Here is a tiny trained network, its code and every weight. The questions are about switching its units off for an input and a class, where a switched-off unit gives its printed mean instead of its output.

import numpy as np


def w(rows, s, z=0):
    codes = np.array(rows[::2]) - 128.0
    scale = np.full(codes.shape[1], s)
    scale[-1] = z or s
    return codes * scale


def f(y):
    return np.maximum(y, 0)


def log_softmax(a):
    a = a - a.max(-1, keepdims=True)
    return a - np.log(np.exp(a).sum(-1, keepdims=True))


def net(x, mask):
    res = np.array(x, float).reshape(1, 2) / 4 @ E
    y = f(res @ A[0][:, :-1].T + A[0][:, -1])
    res = res + np.where(mask, y, B[0][:, -1]) @ B[0][:, :-1]
    return log_softmax(res[-1] @ U[:, :-1].T + U[:, -1])


A, B = {}, {}
E = w([
[159,115,169,179,105,162,133,229,214,83,135,173],'x0',
[148,164,120,171,168,101,206,123,140,137,254,80],'x1',
],0.012)
A[0] = w([
[151,152,202,181,154,182,185,201,199,80,183,130,159],'n1',
[77,103,112,87,92,146,111,67,90,169,76,139,150],'n2',
[89,162,117,112,220,53,184,83,109,155,173,58,171],'n3',
[68,112,101,77,107,137,47,117,126,143,78,144,166],'n4',
[150,199,88,185,212,75,249,156,118,122,254,104,253],'n5',
[190,119,251,180,71,213,117,217,214,46,108,146,207],'n6',
],0.006,0.0053)
B[0] = w([
[139,131,47,164,87,126,173,178,158,140,182,153,198],'n1',
[64,141,123,200,112,147,119,95,68,49,100,70,173],'n2',
[144,81,69,97,173,69,124,41,64,168,105,132,200],'n3',
[83,153,165,195,100,152,34,128,33,64,110,109,174],'n4',
[249,155,27,131,139,55,192,119,165,200,143,54,247],'n5',
[156,52,164,61,2,135,148,231,229,73,147,213,222],'n6',
],0.0072,0.015)
U = w([
[152,178,181,68,169,166,139,131,157,202,132,124,78],'0',
[175,122,81,155,76,108,208,179,184,152,193,126,125],'1',
[99,212,250,90,245,211,168,130,194,200,154,117,3],'2',
[110,37,255,41,82,209,98,189,131,76,51,195,163],'3',
[176,135,88,84,245,34,163,47,78,229,106,86,159],'4',
[61,216,147,229,131,168,67,107,46,69,76,44,136],'5',
],0.0062,0.0046)

Each question gives the input, the list of numbers given to net, and the class t.
The units are the neurons (one row each of A and B). Each row of codes is followed by its name. A weight is (code - 128) times the scale printed after its matrix; where a second scale follows, it is the last column's (A, B and U).
mask holds one flag per neuron, in row order. A switched-off neuron (its flag False) gives its mean, the last column of its row in B, instead of its output. The means were averaged over made-up inputs and are rounded, as every weight is.
A unit's drop is (log p(t) with every unit on - log p(t) with that unit switched off) / (log p(t) with every unit on - log p(t) with every unit switched off).
The circuit of an input: a set's keep is (log p(t) with only the set's units on - log p(t) with every unit switched off) / (log p(t) with every unit on - log p(t) with every unit switched off). Starting from all 6 units, units are removed one at a time, each time the one whose removal leaves the highest keep (on an exact tie, the one counted first), for as long as the keep stays at least 0.8.
circuit, biggest first: the units of the circuit, biggest drop first
most important unit: the unit with the biggest drop
k most important neurons: the k neurons with the biggest drops, biggest first
drop when u is switched off: that unit's drop, to one decimal
input [-5,-1], class 5: most important unit => n5
input [-7,-2], class 5: circuit, biggest first => [n5; n2]
input [1,7], class 4: circuit, biggest first => [n6; n3]
input [-2,-1], class 5: circuit, biggest first => [n5; n6]
input [0,6], class 4: 2 most important neurons => [n6; n3]
input [1,8], class 4: 3 most important neurons => [n6; n3; n5]
input [6,-2], class 3: 2 most important neurons => [n5; n6]
input [6,-3], class 3: 2 most important neurons => [n5; n6]
input [4,-2], class 3: 2 most important neurons => [n5; n6]
input [0,1], class 4: 2 most important neurons => [n6; n1]
input [0,-2], class 3: drop when n6 is switched off => -0.1
input [-7,-8], class 5: drop when n4 is switched off => 0.0
input [0,-4], class 3: drop when n5 is switched off => 0.7
input [-2,-7], class 5: most important unit => n6
